In the rows, zero is written as 128.
Here are made-up things, facts about them, and rows of numbers that follow some of those facts. Name the thing behind each unnamed row.

Facts:
(D, δ, AM); (F, δ, AA); (M, δ, BR)
(AR, δ, AW); (AQ, δ, AD); (L, δ, AP)
(BP, δ, BS); (B, δ, AV); (Q, δ, BE)
(T, δ, AP); (BB, δ, AE); (BQ, δ, AI)
(AC, δ, P); (BH, δ, M); (AT, δ, AP)
(BU, δ, M); (BA, δ, AJ); (C, δ, M)
(BS, δ, AN); (I, δ, N); (BC, δ, N)
(S, γ, 882); (D, γ, 882); (BM, γ, 568)
(N, γ, 478); (AO, γ, 68); (F, γ, 31)
(AM, γ, 568); (BR, γ, 568); (A, γ, 568)
(BO, γ, 639); (AG, γ, 31); (AP, γ, 68)
(AE, γ, 639); (AW, γ, 31); (AZ, γ, 478)
(M, γ, 639); (R, γ, 568); (AR, γ, 882)
(BN, γ, 639); (BI, γ, 568); (AS, γ, 31)
(BD, γ, 568); (AD, γ, 568); (K, γ, 31)
(P, γ, 882); (AH, γ, 639); (AA, γ, 478)
(BL, γ, 882); (AI, γ, 568); (AQ, γ, 478)
(L, γ, 639); (BT, γ, 31); (AK, γ, 882)
(W, γ, 478); (J, γ, 478); (V, γ, 568)
(G, γ, 639); (AU, γ, 478); (X, γ, 639)
(AF, γ, 639); (BP, γ, 478); (B, γ, 568)
(Q, γ, 882); (O, γ, 882); (T, γ, 639)
(BE, γ, 478); (BK, γ, 31); (AN, γ, 882)
(E, γ, 31); (AL, γ, 568); (BB, γ, 31)
(Z, γ, 639); (AV, γ, 568); (BQ, γ, 882)
(AC, γ, 568); (Y, γ, 478); (AB, γ, 31)
(BH, γ, 478); (AT, γ, 31); (AY, γ, 68)
(BV, γ, 31); (BU, γ, 882); (BG, γ, 568)
(BA, γ, 568); (U, γ, 568); (BF, γ, 31)
(H, γ, 568); (C, γ, 882); (AX, γ, 568)
(AJ, γ, 478); (BS, γ, 68); (I, γ, 568)
(BC, γ, 568); (AO, τ, AH); (A, τ, E)
(AG, τ, K); (AG, τ, S); (AE, τ, N)
(R, τ, AF); (R, τ, C); (R, τ, B)
(BI, τ, BF); (BI, τ, BT); (AA, τ, D)
(AA, τ, V); (AU, τ, AZ); (AU, τ, BL)
(AU, τ, AH); (T, τ, BO); (T, τ, J)
(BK, τ, BV); (BK, τ, U); (BK, τ, AY)
(BK, τ, B); (AL, τ, AC); (AL, τ, BR)
(Y, τ, BL); (AB, τ, Z); (AB, τ, D)
(BH, τ, AK); (AT, τ, BD); (AT, τ, K)
(AT, τ, B); (AT, τ, BT); (BG, τ, BF)
(H, τ, BO); (H, τ, AM); (BC, τ, BM)

Known rows:
[147 159 129 145 140 153 160 131 133 120 147 160 103 141 128 160 152 117
  85  83 123 109 119 103 126 102 112 131 124 107 203 172 173 120  52 150
 160 116 150 159 131 106]: AK
[161 141 148 174 124 140 118 123 106 103 124 166 116 138 104 104  99 134
  76  96 115 118  87 106 146 140 133 173 110  94 143 156 147 110 100 169
 128 111  84 111 134 130]: BF
[133 129 122 146  93 161 158 130  92 125 126 155 118 128 146 158 171 129
  87  84 111  94 122 100 153 122 123 135 150 122 212 142 186 109  86 158
 146 145 107 154 122 114]: AN
[125 170 117 134 101 130 119 138 131 127 152 161 116 142 135 133 152  77
  61 106 118 113  90 134 169 109 136 165 110  93 187 152 181 135  67 179
 101 131 117 142 144  98]: V
[116 136 109 122  99 142 138 119 104 134 183 153 119 159 118 163 122 113
 102 117 108 110 111 117 126 124 114 152 126  52 177 136 164 142 109 145
 108 125 123 112 140 139]: AH
[140 151 124 165 126 125 149 105 118 129 116 147 103 140 155 154 165 138
 119 123  91 114 113  59 173 100 112 164  92  76 200 155 165 125  55 128
 107 118 103 157  84 147]: C
[136 135 156 139  87 115 144 111 151 132 130 143 110 125 133  99 147  67
  94 119 126 103 110 131 170  91 160 139  93  88 168 140 181 153  51 156
  98 127 104 128 146 149]: R
[164 176 117 148 106 154 153 141 128 127 148 136  92 164 138 123 164  63
  62 118  90 112  61 121 194 101 103 180 119  76 169 135 192 167  77 144
  90 101 117 126  87 134]: I
[142 167 101 145  87  80 100 127 126 126 150 136 120 139 133 186 167 160
 106 109  84 110 128  63 136 123  89 205 104  47 200 146 156 160  59  95
 110 119 111 104 103 137]: M
[154 176 116 164  95 148 164 131 108 129 142 136 159 145  86 158 100  87
 136 110 180  87 124  93 159 105 135 147 129 111 176 138 145 153  92 158
  95 114 105 118 105  84]: AP
[140 160 117 177 141 147 160 119 105 128 125 144 111 159 139 149 146 127
  95 146 109 108  90  92 181 105 101 135  95  79 206 164 179 116  73 143
 119 127 117 171  90 152]: AR
[127 152  94 177  93 146 145  75 112 120 162 181  99 128 142 120 133 104
  89 124 113  96 122 110 146 109 107 146 108  78 146 153 165 114  78 179
 109 142 128 111 113 113]: W
[126 155 164 115 109 111 135 111 149 139 111 127  90 145 119 126 114  81
  63 128 136 109  67 139 155 140 140 177 117 101 186 118 154 122  69 173
 139 122  85 104 136 118]: BI
[128 152  89 128  83 109 111 124  94 132 155 166 118 171 103 152 107 112
 100 111 118 114 113 120 144 111 119 144 121  83 172 152 164 128  70 143
 111 140 125 129 149 139]: Z
[163 137 127 170 113 121 126 129 105 109 143 173 129 140 111 111  99 114
  93  90 109 120 117 106 139 102 140 140  96 107 153 146 193 135  81 166
 104 134  99 127 126 144]: BV
[145 138 111 140  91 127 127 127 108 134 169 148 111 165 100 150 134 115
 104 114 102 113 114 108 145 109 126 158 122  78 155 137 154 120  96 137
 115 129 128 122 157 136]: BN
[137 158 101 206 106 131 144 100 119 151 163 167  67 151 149 139 144 108
 104 115 122 104  97 106 152 124  80 148 119  69 166 161 188 121  60 150
  97 120  96 101  91 117]: AQ
[147 165 137 147 112 153 103 132 136 115 155 171 118 140 125 146 114 107
 118  93 135  44  78 112 143 116 157 145 104 112 136 164 213 136 101 133
 156 113 106 105 111 142]: AG
[131 152 116 133 132 146 153 120 100 129 122 168 103 148 138 145 116 131
  93 114 105 112 107  99 154  85 123 133 110 101 203 140 175 113  73 162
 132 142 110 153 122 120]: O
[137 158 124 173 136 116 139 128 121 141 135 159 105 149 154 169 162 151
  86 107  93 111 111  62 166  81 106 175  95  83 208 166 171 127  53 123
 121 119 105 149  96 119]: BU
[121 154  94 171  99 156 150  88 119 135 173 167 101 126 140 138 133 104
  83 119 112 108 112 108 134 110 102 142 124  78 162 148 175 121  87 174
 108 129 122 102 111 109]: AZ
[147 189 137 154 111 167 153 169 143 127 127 145  90 165 130 140 166  50
  64 125 115  82  88 126 188  83 120 177 117  67 162 158 176 163  55 139
 118  86 120 116  97 168]: BC
[145 140 124 176 140 119 119 129 102 113 148 152 125 146 100 124 104 106
  87 115 101 110 102  99 142 129 133 111  92 103 168 148 217 135  88 176
 126 143 112 111 115 150]: AW

Name these rows:
[136 154 106 171 109 126 145  90 113 139 159 193  69 135 150 124 125  99
 100  94 123 116 107 128 142  95  92 142 125  76 146 141 166 111  74 169
 105 120 113 108 116  93]  BE
[144 168 116 180  94  77 180 128  81 146 141 148 114 194  94 158 118 102
 101 146 137  61  86 131 120 108 120 160  91  73 219 125 174 137  74  88
  92  92 105 123 142 141]  T
[144 150 104 206  62 173 163 147 103 147 129 133 127 170 103 151 194 136
 112  88 130 102 133 141 190 133 128 165 135  80 187 172 198 131  86 157
 139 120  64 139  66 119]  BS
[148 162  93 159 107 127 133 150 115 152 135 150  96 162 178 155 127 126
  92 106 130 116  71  98 167 113 106 136 123  87 211 180 166 102  66 135
 101 118 110 183 103 136]  D
[141 181  99 187  75 173 148 116 127  99 158 169  82 126 107 142 130  81
  64 126 112  85  74  88 150  51  82 168 177  85 127 105 166 134  86 171
 115 164 108 101 110 137]  N
[160 135 124 157 121 137 108 143 103 126 144 187 124 145 131 135 102 102
  60  94  93  70 137  79 167 114 145 111 113 106 155 166 193 133  99 151
 105  95  99  85 116 134]  E
[134 156 159 130 115 141 138 121 147 134 104 156 100 139 114 133 128  82
  56 118 140 102  63 133 173 144 153 176 127  95 168 136 144 131  87 185
 125 112 108 101 130 124]  BG
[114 147 133 145  72 113 168 120 130  96 122 178  95 145 125 115 147  87
  68 124 130  71  61 136 166 114 158 153  67  72 183 129 180 132  82 154
 102  84 127 120 129 122]  H
[128 186 111 209 106 121 155 108 144 130 129 137  65 133 155 155 158  98
 111 103 125  94 118  92 121 120  97 192  99  50 185 182 179 137  37 140
 142 111 145  69  86 149]  BH
[115 149  74 177  88 157  94 114 149 122 138 160  62 148 172 125 108 106
  95  98 149  61  73 120 147 120 105 118 128  80 185 180 150 140  57 161
  99 151 115 102 137 130]  AA
[135 149 110 167 102 110  78 151 115 115 116 155 114 144 135 111  80  78
  87  68 145  83  85 108 137 107 135 137 105  86 177 176 201 129  70 155
 112 145 102 138 126 159]  AB
[169 143 142 160 126 120 107 121 119 109 146 172 113 134 119 112 106 129
  90  95 113 101  85 119 148 112 121 149 110 111 154 159 194 133 104 166
 133 121  89 121 117 123]  BT
[193 153 110 198 143 152 113 151 119 135 142 176  94 165 120 140 141 141
 107  85 120  87  82 119 162 129 123 136 102  84 158 162 178 147  78 138
  87 107  96 111  95 156]  F
[139 179 111 144 123 143 169 110 123 128 146 169 134 127 133 156 146 127
  77 124 122 122 102  89 167  92 135 129 108 106 176 179 173  81  99 141
 134 129 127 150 128 143]  P
[163 168 125 160 113 152 100 130 120 113 158 173 125 140 122 128 124 127
 118 100 114  74  92 109 156 104 145 153  90 125 131 157 203 135 107 152
 140 129 108 113 125 126]  K
[126 147 147 127  90 135 122 140 142 134 130 167 111 154 149 135 129  54
  46 123  96  66 119 110 210 111 156 127 109  88 179 157 169 137  76 169
 105  97 109  97 130 115]  A
[116 157  92 176  98 122 147  95 102 140 148 174  96 124 116 126 125 111
  76 118 119  99  99 126 142  96 115 139 106  97 171 138 186 118  70 167
 109 138 113 101 116 110]  J
[163 157 143 198 140 118 117 172  94 129 173 170 116 141 115 140 147 103
 110 120 116 102  88  95 163 128 105 142 102  81 139 171 194 131  81 153
 119  84  93 143  78 156]  BB
[144 167 125 124  94 114 115 126 151 115 144 166 116 121 125 144 167  90
  74  99  98 103 116 109 169  97 139 181 103  84 182 128 167 151  57 172
 106 127 132 110 128  94]  BR
[171 179 107 177 113 105 157 123  78 139 154 138 138 187 116 157 112  95
 122 150 108  93 108 127 143 107  96 178 111  80 199 145 161 142  77 111
  82 124 100 126 137 129]  L
[141 160 114 169 152 136 175 105 110 134 110 151 113 173 142 152 139 124
  89 124  94 125 101  93 181  97 107 146  94  85 196 168 189 108  64 134
 110 141 108 156 114 149]  BQ
[126 163 126 132 124 165 146 125 109 132 139 162 108 134 137 162 138 122
 113 120 114  87 100  87 160  94 135 132 124 125 172 142 176 112  86 142
 145 137 133 148 114 117]  S
[152 171 136 165 133 131 138 146 149 136 158 142 106 156 127 158 185  96
  78 122 111  96  82 134 179 132 112 136 103  82 201 141 193 170  54 163
  94 117 105 120 106 119]  BA
[100 142 125 133 134 177 161 123 105 140 146 155 125 130 147 160 133 116
 102 107 118 108  95  78 153 101 135 134 123  91 189 145 161 115  96 160
 120 128 120 147 118 145]  BL

